Small tables with named rows and columns. After each table, cells are looked up by row and column.

diganek =
,tudagun,talatos,gul,funomed,belof,domez,kagavad,bapufez
mik,3.807,4.240,3.948,4.112,4.132,3.976,5.279,4.958
vinet,3.971,4.717,3.848,4.036,4.409,3.857,4.451,4.605
zof,4.315,4.462,4.062,3.700,4.249,3.256,3.952,4.714
rimapul,6.634,3.414,4.478,5.396,2.769,6.570,7.135,7.196
nul,4.847,4.463,4.279,4.293,4.831,4.884,3.683,3.984
depeg,4.501,3.860,4.133,4.304,3.373,3.814,5.280,4.815
kotalez,5.728,4.655,4.052,4.437,4.472,4.570,3.231,3.739
lov,5.332,5.479,4.217,4.445,4.904,3.943,4.432,3.853
tad,2.750,6.226,5.481,0.124,1.346,6.157,3.033,5.330
ton,6.620,2.076,5.241,5.462,9.211,2.664,6.156,4.314
gad,5.046,4.891,4.969,4.712,5.459,5.110,4.297,4.027
doba,5.284,3.966,4.398,4.375,3.508,3.582,3.348,4.025
gep,1.550,4.373,6.470,5.070,4.827,7.929,7.308,1.973

doba, talatos => 3.966
kotalez, funomed => 4.437
depeg, talatos => 3.860
gep, domez => 7.929
lov, funomed => 4.445
mik, talatos => 4.240
gad, talatos => 4.891

Table vasota
fields: diz, beveso, beme, zak, tinut, veb, zigek, tibebit, tatelin
gaf: [-48.48, -9.11, -4.17, -74.72, 21.97, -56.78, 3.99, -2.22, -32.00]
zad: [-33.73, 44.11, -32.59, 28.25, 8.76, -41.21, -15.32, -5.65, 13.35]
tul: [-58.64, -76.43, 31.07, -69.07, -41.16, -61.22, -26.43, -44.41, 12.04]
kikid: [-46.75, -67.32, 17.59, -89.27, -19.48, -53.39, -10.88, -32.60, -17.02]
pilino: [-16.30, -15.86, -38.75, 34.25, 47.16, -0.80, 4.61, -44.42, 21.26]
nat: [2.74, -63.21, -21.28, -11.27, -37.15, -2.14, -22.31, -55.53, 1.82]
funala: [-18.51, -7.77, -22.16, -23.81, -58.46, -21.83, -40.46, -4.39, -43.44]
tam: [56.91, -42.00, -70.97, 17.30, -6.35, 42.04, -0.55, -58.82, -15.37]
gugeser: [-61.33, -46.83, 14.25, -79.35, -24.38, -50.31, -24.44, -9.11, -41.86]
fad: [6.41, -68.04, -31.17, -33.98, -56.88, 24.56, -36.22, -27.63, -70.28]
pofad: [30.82, -9.25, -41.32, -81.24, -42.97, -23.31, -8.88, -9.56, -62.26]
kikide: [-64.36, 4.34, -22.25, 59.16, 34.52, -13.52, -19.66, -19.76, 18.93]
sar: [-8.72, 38.67, -50.80, -15.26, 13.73, -17.22, -5.29, 13.78, -51.77]
vife: [-7.88, 10.05, -38.22, 11.21, -15.18, -15.24, -19.90, -17.47, -10.26]

What is the veb of funala in vasota?
-21.83
What is the diz of kikid in vasota?
-46.75
What is the beme of gaf in vasota?
-4.17
What is the tinut of nat in vasota?
-37.15
What is the tibebit of tul in vasota?
-44.41
What is the veb of vife in vasota?
-15.24
What is the zak of tam in vasota?
17.30
What is the tatelin of fad in vasota?
-70.28

kasado =
|  | fulet | zuzinos | tulisas | ripi | bub | zim | rubal | tazum |
|---|---|---|---|---|---|---|---|---|
| vaforin | 0.6 | 0.2 | 0.8 | 0.4 | 0.5 | 0.6 | 0.3 | 0.5 |
| rozud | 0.5 | 0.6 | 1.0 | 0.7 | 0.3 | 0.5 | 0.7 | 0.5 |
| faz | 0.8 | 0.5 | 0.8 | 0.6 | 0.5 | 0.7 | 0.4 | 0.4 |
| damemok | 0.8 | 0.5 | 0.8 | 0.6 | 0.5 | 0.7 | 0.4 | 0.4 |
| duka | 0.5 | 0.2 | 0.8 | 0.4 | 0.4 | 0.5 | 0.4 | 0.6 |
| sulu | 0.5 | 0.6 | 1.0 | 0.7 | 0.3 | 0.5 | 0.7 | 0.5 |
| fil | 0.8 | 0.5 | 0.8 | 0.6 | 0.5 | 0.7 | 0.4 | 0.4 |

sulu, fulet: 0.5
vaforin, rubal: 0.3
fil, tulisas: 0.8
duka, rubal: 0.4
sulu, ripi: 0.7
fil, bub: 0.5
sulu, zuzinos: 0.6
faz, tulisas: 0.8
sulu, tulisas: 1.0
faz, fulet: 0.8
duka, bub: 0.4
damemok, rubal: 0.4
rozud, tulisas: 1.0
vaforin, zim: 0.6
vaforin, tulisas: 0.8
faz, zuzinos: 0.5
fil, ripi: 0.6
sulu, rubal: 0.7
rozud, ripi: 0.7
Row with the largest tazum: duka

temubo:
,surova,lanoma,vam,nezas,givogif,gon
zevup,277,524,235,234,333,122
muf,334,203,249,241,295,193
lebuzu,921,246,233,227,314,374
botutop,265,377,247,222,275,135
zoduvol,898,270,333,315,258,634
kabezi,293,233,340,351,246,318

zevup, nezas -> 234
muf, nezas -> 241
muf, givogif -> 295
botutop, lanoma -> 377
kabezi, vam -> 340
kabezi, givogif -> 246
zoduvol, gon -> 634
botutop, givogif -> 275
zevup, lanoma -> 524
Row with the largest givogif: zevup

suk =
,tusemap,kigedim,zud
supidof,735,-132,-916
ziz,-707,-215,-613
sur,-694,106,-211

ziz, zud: -613
supidof, tusemap: 735
supidof, kigedim: -132
sur, kigedim: 106
ziz, kigedim: -215
supidof, zud: -916
sur, tusemap: -694
ziz, tusemap: -707
sur, zud: -211
Row with the largest zud: sur

borav:
cols = zun, leten, roz, vavan
lanana: [0.423, -0.047, 10.065, 4.568]
suvefu: [11.719, 2.313, -2.766, 5.154]
bosi: [15.836, -3.178, 8.966, 3.850]
tana: [-3.612, 77.533, 13.328, 3.593]
til: [0.413, -81.411, 8.074, 3.618]
dobupek: [12.484, -5.987, 1.029, 2.275]
rap: [12.029, 4.300, 0.594, 6.053]
tima: [2.378, 2.163, -3.570, -15.772]
gire: [4.696, 4.633, 8.722, 1.824]
zis: [1.036, -1.102, 70.587, 3.293]
tupiru: [3.628, 4.764, 8.190, 4.457]
viz: [1.150, 1.216, 5.159, 3.902]
gudereb: [8.945, 0.233, -5.412, 5.389]

lanana, zun -> 0.423
lanana, vavan -> 4.568
tima, roz -> -3.570
zis, zun -> 1.036
viz, zun -> 1.150
rap, roz -> 0.594
viz, roz -> 5.159
rap, vavan -> 6.053
suvefu, leten -> 2.313
bosi, roz -> 8.966
tupiru, zun -> 3.628
til, zun -> 0.413

kilavir.tsv
	dutava	dad	nim
zam	-50553	26970	-48760
tegume	23930	-54910	26011
vegap	45012	1440	-16176
saberi	-65366	32295	-54901
babefo	-64846	37924	-59318
nufovin	31446	-67936	37350
pibi	-74165	-64216	20853
tuma	45539	33012	-41259
sov	55962	37250	-43300
lilovug	-39039	22729	-43906
kagesab	31350	-53351	25720
rino	-47291	33126	-53246

nim of pibi: 20853
nim of tegume: 26011
nim of vegap: -16176
dad of babefo: 37924
nim of saberi: -54901
dutava of kagesab: 31350
dutava of lilovug: -39039
dad of sov: 37250
nim of zam: -48760
dad of tegume: -54910
nim of tuma: -41259
dad of pibi: -64216
dad of zam: 26970
nim of nufovin: 37350
dutava of nufovin: 31446

muk.csv
,gep,gemites,zilek,paz,gerorav
vuvetin,6644,7425,6217,6161,4945
buzabop,4006,5516,3196,8164,6987
pake,2918,8138,1894,7319,3406
kegudo,4941,6466,6466,6194,5467
fis,6507,5962,6488,5831,6636
lar,6455,5111,6728,5986,5701

paz of buzabop = 8164
zilek of lar = 6728
zilek of vuvetin = 6217
gep of kegudo = 4941
gerorav of pake = 3406
zilek of kegudo = 6466
paz of fis = 5831
paz of pake = 7319
gep of buzabop = 4006
gemites of lar = 5111
gemites of vuvetin = 7425
gerorav of fis = 6636
gep of lar = 6455
gep of pake = 2918
paz of lar = 5986
gemites of fis = 5962
zilek of buzabop = 3196

fenukev =
fields: vodade, voven, fipovok, zeku
leno: [5422, 5435, 5635, 5278]
zifi: [4735, 5270, 5427, 4765]
kiget: [4651, 5202, 4973, 5454]
tusule: [6015, 4638, 3600, 1039]
vofu: [7787, 5209, 7770, 2795]
sefipat: [7818, 5298, 6128, 6099]
ledom: [6215, 5714, 6379, 4204]
neve: [5762, 6006, 6323, 5184]

voven of zifi is 5270
vodade of leno is 5422
vodade of kiget is 4651
fipovok of zifi is 5427
voven of vofu is 5209
fipovok of neve is 6323
vodade of neve is 5762
zeku of vofu is 2795
vodade of ledom is 6215
zeku of ledom is 4204
vodade of vofu is 7787
Row with the largest fipovok: vofu

